Below are the code and all the weights of a small trained network. Each question names an input and a class and asks about switching units off, where a switched-off unit gives its printed mean instead of its output.

import numpy as np


def w(rows, s, z=0):
    codes = np.array(rows[::2]) - 128.0
    scale = np.full(codes.shape[1], s)
    scale[-1] = z or s
    return codes * scale


def norm(h):
    return h / np.sqrt((h * h).mean(-1, keepdims=True) + 1e-5)


def f(y):
    return y / 2 * (1 + np.tanh(0.7978845608 * (y + 0.044715 * y**3)))


def log_softmax(a):
    a = a - a.max(-1, keepdims=True)
    return a - np.log(np.exp(a).sum(-1, keepdims=True))


def net(x, mask):
    res = np.array(x, float).reshape(1, 8) / 4 @ E
    u = 0
    for l in range(4):
        y = f(norm(res) @ A[l][:, :-1].T + A[l][:, -1])
        res = res + np.where(mask[u : u + 10], y, B[l][:, -1]) @ B[l][:, :-1]
        u += 10
    return log_softmax(norm(res)[-1] @ U[:, :-1].T + U[:, -1])


A, B = {}, {}
E = w([
[90,175,69,175,120,122,169],'x0',
[117,110,157,91,138,163,164],'x1',
[110,173,213,111,145,11,144],'x2',
[32,55,73,129,148,58,63],'x3',
[193,109,111,103,156,82,115],'x4',
[149,135,102,118,154,97,117],'x5',
[117,126,138,129,124,132,135],'x6',
[124,58,205,255,233,165,148],'x7',
],0.0079)
A[0] = w([
[162,157,97,98,40,95,126,146],'0.n1',
[109,199,120,152,183,160,76,111],'0.n2',
[254,65,139,104,155,78,88,104],'0.n3',
[104,157,119,85,139,107,80,238],'0.n4',
[139,200,158,188,111,82,190,237],'0.n5',
[165,99,98,115,104,152,147,3],'0.n6',
[139,139,110,87,86,105,94,59],'0.n7',
[154,84,130,112,105,179,77,14],'0.n8',
[183,139,154,61,133,134,138,84],'0.n9',
[179,79,218,91,90,153,37,157],'0.n10',
],0.0084,0.0029)
B[0] = w([
[131,160,168,72,229,163,49,242],'0.n1',
[142,129,143,167,146,162,207,139],'0.n2',
[2,179,106,166,140,203,178,226],'0.n3',
[46,101,147,126,156,176,189,221],'0.n4',
[159,147,119,160,214,53,158,255],'0.n5',
[226,161,82,132,146,133,178,122],'0.n6',
[116,62,194,114,118,162,63,164],'0.n7',
[186,109,80,125,124,84,241,142],'0.n8',
[122,167,156,171,115,116,150,171],'0.n9',
[18,191,64,143,145,142,241,220],'0.n10',
],0.006,0.0037)
A[1] = w([
[76,94,120,106,137,145,118,119],'1.n1',
[91,148,69,115,101,114,98,65],'1.n2',
[123,63,121,102,157,150,111,98],'1.n3',
[91,200,136,57,15,110,100,95],'1.n4',
[83,205,108,171,137,149,101,91],'1.n5',
[104,161,178,135,97,40,149,5],'1.n6',
[90,47,101,118,136,60,167,106],'1.n7',
[145,98,121,143,96,211,100,135],'1.n8',
[151,50,82,143,66,254,79,89],'1.n9',
[139,149,66,95,128,94,109,48],'1.n10',
],0.0091,0.0025)
B[1] = w([
[120,203,121,126,147,161,159,185],'1.n1',
[108,104,151,138,143,181,125,165],'1.n2',
[165,122,90,241,55,70,184,155],'1.n3',
[178,20,189,65,164,255,110,223],'1.n4',
[205,193,82,188,208,217,169,184],'1.n5',
[157,49,76,8,78,57,165,172],'1.n6',
[35,138,106,143,62,195,100,188],'1.n7',
[115,116,144,142,153,34,209,186],'1.n8',
[195,96,30,62,197,80,192,255],'1.n9',
[135,133,158,164,164,199,154,142],'1.n10',
],0.0072,0.0049)
A[2] = w([
[98,140,201,94,110,231,167,127],'2.n1',
[106,91,216,145,135,136,107,5],'2.n2',
[113,185,110,53,50,124,113,108],'2.n3',
[126,150,75,119,134,112,62,102],'2.n4',
[142,113,141,128,215,207,140,215],'2.n5',
[78,131,254,83,107,58,92,82],'2.n6',
[141,146,95,56,119,129,76,47],'2.n7',
[124,135,127,74,142,196,93,30],'2.n8',
[231,182,163,176,109,134,200,196],'2.n9',
[48,133,142,211,112,186,96,178],'2.n10',
],0.0088,0.0028)
B[2] = w([
[73,169,154,116,152,129,165,197],'2.n1',
[190,112,133,189,114,141,143,128],'2.n2',
[176,72,225,146,138,175,59,141],'2.n3',
[93,170,131,127,139,126,127,127],'2.n4',
[143,164,168,176,101,128,125,254],'2.n5',
[163,128,24,118,123,56,178,166],'2.n6',
[139,126,142,141,224,148,84,140],'2.n7',
[106,100,147,147,193,97,148,158],'2.n8',
[106,221,132,55,91,79,2,210],'2.n9',
[99,176,128,158,104,173,132,183],'2.n10',
],0.0089,0.0075)
A[3] = w([
[129,134,130,75,137,64,81,146],'3.n1',
[152,109,173,243,175,98,161,47],'3.n2',
[66,218,109,114,149,120,200,100],'3.n3',
[163,105,137,131,115,160,110,2],'3.n4',
[66,27,81,153,118,147,95,122],'3.n5',
[127,139,152,168,68,137,108,40],'3.n6',
[132,84,205,169,123,55,144,61],'3.n7',
[90,112,169,84,99,22,141,64],'3.n8',
[119,125,214,255,122,119,122,132],'3.n9',
[70,162,117,158,26,123,124,151],'3.n10',
],0.01,0.0036)
B[3] = w([
[141,153,121,207,146,156,174,166],'3.n1',
[118,28,166,67,244,173,77,174],'3.n2',
[90,165,81,201,161,101,227,254],'3.n3',
[157,94,133,21,138,162,51,108],'3.n4',
[88,208,150,98,27,95,62,190],'3.n5',
[81,130,146,137,201,106,159,119],'3.n6',
[123,57,69,77,200,165,63,131],'3.n7',
[233,84,2,140,113,149,176,163],'3.n8',
[132,109,229,59,234,137,88,196],'3.n9',
[139,222,152,188,110,184,136,174],'3.n10',
],0.0085,0.0066)
U = w([
[125,65,187,86,163,174,43,150],'0',
[90,181,93,161,116,119,151,213],'1',
[91,185,89,165,131,118,148,123],'2',
[166,119,5,107,113,68,156,4],'3',
[65,222,132,129,45,87,88,88],'4',
],0.011,0.0038)

Each question gives the input, the list of numbers given to net, and the class t.
The units are the neurons (one row each of A and B). Each row of codes is followed by its name. A weight is (code - 128) times the scale printed after its matrix; where a second scale follows, it is the last column's (A, B and U).
mask holds one flag per neuron, layer by layer. A switched-off neuron (its flag False) gives its mean, the last column of its row in B, instead of its output. The means were averaged over made-up inputs and are rounded, as every weight is.
A unit's drop is (log p(t) with every unit on - log p(t) with that unit switched off) / (log p(t) with every unit on - log p(t) with every unit switched off).
The circuit of an input: a set's keep is (log p(t) with only the set's units on - log p(t) with every unit switched off) / (log p(t) with every unit on - log p(t) with every unit switched off). Starting from the 12 units with the biggest drops (on a tie, the unit counted first), units are removed one at a time, each time the one whose removal leaves the highest keep (on an exact tie, the one counted first), for as long as the keep stays at least 0.8.
circuit, biggest first: the units of the circuit, biggest drop first
unit that matters most: the unit with the biggest drop
top k neurons: the k neurons with the biggest drops, biggest first
k most important neurons of layer l: the k neurons of layer l with the biggest drops, biggest first
input [4,4,2,-6,-6,-4,-2,-8], class 0: circuit, biggest first -> 1.n4, 2.n3
input [-5,4,-5,7,2,-3,6,6], class 4: circuit, biggest first -> 3.n5, 1.n4
input [0,-2,-5,0,2,-4,2,-4], class 3: top neuron -> 1.n9
input [3,-4,-8,6,-4,0,-3,1], class 3: top 2 neurons -> 1.n9, 0.n10
input [-5,5,-7,-3,-3,-6,5,2], class 3: top 2 neurons -> 1.n9, 0.n3
input [7,-1,0,-8,-7,1,-2,-8], class 0: circuit, biggest first -> 1.n4, 2.n3
input [3,7,-8,1,-4,1,3,-6], class 3: circuit, biggest first -> 1.n9, 0.n10
input [7,8,-8,3,-2,-4,-5,8], class 0: top 3 neurons -> 3.n2, 0.n10, 3.n3
input [-5,-2,1,7,0,7,5,6], class 4: circuit, biggest first -> 1.n7, 3.n5
input [4,4,-5,-6,3,3,-2,-3], class 4: circuit, biggest first -> 2.n9, 3.n8, 1.n4
input [7,-6,3,-8,-3,-2,4,3], class 4: 2 most important neurons of layer 1 -> 1.n9, 1.n8
input [-1,-4,-2,8,2,2,6,5], class 4: circuit, biggest first -> 1.n7, 3.n5
input [-5,-6,3,8,3,2,-2,2], class 4: circuit, biggest first -> 3.n5, 1.n7
input [-5,-4,0,8,6,-7,1,3], class 4: unit that matters most -> 3.n5
input [-1,-4,-5,1,0,8,-2,1], class 3: top 2 neurons -> 1.n9, 0.n10
input [-4,-3,-3,6,1,4,1,-5], class 4: top 3 neurons -> 3.n5, 1.n3, 0.n4
input [0,-4,8,4,7,-6,-2,-4], class 3: top 2 neurons -> 2.n6, 3.n8
input [6,-1,-7,6,-4,0,7,0], class 3: 2 most important neurons of layer 2 -> 2.n9, 2.n1
input [4,-4,-4,-8,6,7,1,8], class 0: 3 most important neurons of layer 3 -> 3.n9, 3.n2, 3.n3
input [5,-2,3,-7,3,-8,6,5], class 4: circuit, biggest first -> 2.n9
